Here is a tiny trained network, its code and every weight. The questions are about switching its units off for an input and a target symbol, where a switched-off unit gives its printed mean instead of its output.

import numpy as np


def w(rows, s, z=0):
    codes = np.array(rows[::2]) - 128.0
    scale = np.full(codes.shape[1], s)
    scale[-1] = z or s
    return codes * scale


def norm(h):
    return h / np.sqrt((h * h).mean(-1, keepdims=True) + 1e-5)


def f(y):
    return y / 2 * (1 + np.tanh(0.7978845608 * (y + 0.044715 * y**3)))


def softmax(a):
    e = np.exp(a - a.max(-1, keepdims=True))
    return e / e.sum(-1, keepdims=True)


def log_softmax(a):
    a = a - a.max(-1, keepdims=True)
    return a - np.log(np.exp(a).sum(-1, keepdims=True))


def net(x, mask):
    ids = ['βγδεζμξπστψ'.index(c) for c in x.split()]
    T = len(ids)
    res = E[ids] + P[:T]
    u = 0
    for l in range(2):
        q, k, v = (norm(res) @ M[l].T for M in (Q, K, V))
        z = softmax(np.where(np.tri(T) > 0, q @ k.T / 2**0.5, -1e9)) @ v
        res = res + np.where(mask[u], z, O[l][:, -1]) @ O[l][:, :-1]
        u += 1
        y = f(norm(res) @ A[l][:, :-1].T + A[l][:, -1])
        res = res + np.where(mask[u : u + 8], y, B[l][:, -1]) @ B[l][:, :-1]
        u += 8
    return log_softmax(norm(res)[-1] @ U[:, :-1].T + U[:, -1])


Q, K, V, O, A, B = {}, {}, {}, {}, {}, {}
E = w([
[132,119,169,157],'β',
[52,104,6,81],'γ',
[117,106,176,101],'δ',
[114,123,164,110],'ε',
[117,156,164,170],'ζ',
[118,117,192,126],'μ',
[151,143,87,133],'ξ',
[120,121,185,135],'π',
[120,136,161,135],'σ',
[148,111,162,123],'τ',
[118,112,187,115],'ψ',
],0.0016)
P = w([
[119,122,75,122],'0',
[100,117,204,149],'1',
[97,119,222,148],'2',
[97,119,228,151],'3',
[98,118,231,150],'4',
[97,121,245,149],'5',
[96,117,243,147],'6',
[96,120,239,147],'7',
[95,120,240,145],'8',
[95,120,247,144],'9',
],0.0011)
Q[0] = w([
[253,192,9,101],'L0H0',
[41,96,253,165],'L0H0',
],0.0059)
K[0] = w([
[204,195,255,164],'L0H0',
[67,72,23,135],'L0H0',
],0.008)
V[0] = w([
[43,209,70,5],'L0H0',
[73,216,104,207],'L0H0',
],0.0024)
O[0] = w([
[154,247,107,55,216],'L0H0',
[2,212,136,122,248],'L0H0',
],0.0028,0.0013)
A[0] = w([
[102,42,184,98,42],'L0N0',
[188,135,187,157,134],'L0N1',
[80,135,201,175,116],'L0N2',
[54,150,108,139,196],'L0N3',
[113,4,164,97,111],'L0N4',
[70,147,103,30,253],'L0N5',
[203,116,152,106,23],'L0N6',
[73,117,222,166,116],'L0N7',
],0.0031,0.0011)
B[0] = w([
[125,201,20,237,133],'L0N0',
[136,132,85,29,162],'L0N1',
[143,71,26,115,231],'L0N2',
[174,53,175,132,190],'L0N3',
[91,184,79,251,128],'L0N4',
[193,123,217,193,199],'L0N5',
[140,217,130,74,98],'L0N6',
[152,81,8,135,251],'L0N7',
],0.0024,0.002)
Q[1] = w([
[84,254,104,220],'L1H0',
[162,103,158,69],'L1H0',
],0.00038)
K[1] = w([
[110,32,2,143],'L1H0',
[169,133,224,138],'L1H0',
],0.0006)
V[1] = w([
[249,42,176,137],'L1H0',
[148,207,39,179],'L1H0',
],0.0013)
O[1] = w([
[138,37,252,165,107],'L1H0',
[147,177,118,250,1],'L1H0',
],0.0014,0.0005)
A[1] = w([
[172,119,104,79,45],'L1N0',
[212,174,182,123,114],'L1N1',
[150,141,117,87,129],'L1N2',
[177,199,66,199,174],'L1N3',
[156,70,27,166,169],'L1N4',
[75,204,119,63,101],'L1N5',
[117,119,157,144,140],'L1N6',
[4,88,118,204,1],'L1N7',
],0.0035,0.00096)
B[1] = w([
[181,47,72,171,96],'L1N0',
[73,116,11,120,177],'L1N1',
[126,78,88,169,125],'L1N2',
[190,150,194,50,100],'L1N3',
[91,212,196,145,153],'L1N4',
[107,90,147,250,156],'L1N5',
[120,175,144,104,156],'L1N6',
[180,160,35,20,251],'L1N7',
],0.0021,0.0016)
U = w([
[113,11,142,97,115],'β',
[63,69,69,216,162],'γ',
[162,193,109,142,126],'δ',
[202,65,48,103,174],'ε',
[25,159,199,154,133],'ζ',
[121,114,128,121,3],'μ',
[175,178,162,115,140],'ξ',
[124,168,76,161,95],'π',
[51,146,51,33,173],'σ',
[197,114,166,38,109],'τ',
[214,88,163,205,147],'ψ',
],0.012,0.0031)

Each question gives the input, a string of symbols that net reads in full, and the target symbol t.
The units are the heads (2 rows each of Q, K, V and O) and the neurons (one row each of A and B). Each row of codes is followed by its name. A weight is (code - 128) times the scale printed after its matrix; where a second scale follows, it is the last column's (O, A, B and U).
mask holds one flag per unit, layer by layer, with each layer's heads first. A switched-off unit (its flag False) gives its mean, the last column of its rows in O or B, instead of its output. The means were averaged over made-up inputs and are rounded, as every weight is.
A unit's drop is (log p(t) with every unit on - log p(t) with that unit switched off) / (log p(t) with every unit on - log p(t) with every unit switched off).
The circuit of an input: a set's keep is (log p(t) with only the set's units on - log p(t) with every unit switched off) / (log p(t) with every unit on - log p(t) with every unit switched off). Starting from the 12 units with the biggest drops (on a tie, the unit counted first), units are removed one at a time, each time the one whose removal leaves the highest keep (on an exact tie, the one counted first), for as long as the keep stays at least 0.8.
circuit, biggest first: the units of the circuit, biggest drop first
k most important neurons: the k neurons with the biggest drops, biggest first
top k neurons in layer l: the k neurons of layer l with the biggest drops, biggest first
input σ ζ ζ τ δ σ σ β β τ, target ζ: circuit, biggest first : L0H0, L1N5
input β τ δ, target γ: 2 most important neurons : L0N4, L0N0
input ζ ζ τ, target σ: circuit, biggest first : L0H0, L1N7
input ζ δ ζ β ζ γ, target ζ: 3 most important neurons : L0N7, L0N2, L1N7
input δ ζ ε, target ε: circuit, biggest first : L0H0
input ε σ ζ γ, target ζ: circuit, biggest first : L0N7, L1N7, L0H0, L0N5
input ψ σ δ σ, target ξ: 3 most important neurons : L0N4, L1N3, L1N4
input ζ τ μ π β, target σ: circuit, biggest first : L1N7, L0H0
input ξ σ τ σ δ μ π τ σ, target β: circuit, biggest first : L1H0, L1N4
input ξ ζ δ ζ σ ζ, target β: top 2 neurons in layer 1 : L1N7, L1N4
input δ τ β ζ μ, target ε: circuit, biggest first : L0H0, L1N1
input τ β τ β ψ, target ψ: circuit, biggest first : L0H0, L0N4
input ζ ζ ξ ψ β ζ σ σ τ, target σ: 2 most important neurons : L1N7, L1N4
input μ ψ ξ ζ ζ, target δ: 2 most important neurons : L1N4, L0N5
input δ β β σ, target ε: circuit, biggest first : L0H0
input ψ ζ ζ σ ζ σ β, target ξ: top 3 neurons in layer 1 : L1N4, L1N3, L1N5
input ζ β ζ ψ, target σ: circuit, biggest first : L1N7, L0H0, L0N7
input ζ γ σ ζ μ ψ β, target β: 2 most important neurons : L0N4, L1N7
input ζ γ ξ ε β, target β: 4 most important neurons : L0N4, L0N0, L1N7, L1N4
input ε ψ ζ τ σ, target τ: circuit, biggest first : L0H0
input μ β ζ μ ζ β, target δ: top 2 neurons in layer 0 : L0N4, L0N0
input τ β δ ζ β μ, target ψ: top 2 neurons in layer 0 : L0N4, L0N0
input β ξ σ τ β ζ ζ τ, target γ: circuit, biggest first : L0H0, L0N4
input ψ ζ σ β ζ ζ ζ σ ε, target ξ: 4 most important neurons : L1N3, L0N4, L1N4, L0N0
input δ β β σ ξ σ β, target ε: 2 most important neurons : L0N1, L1N1
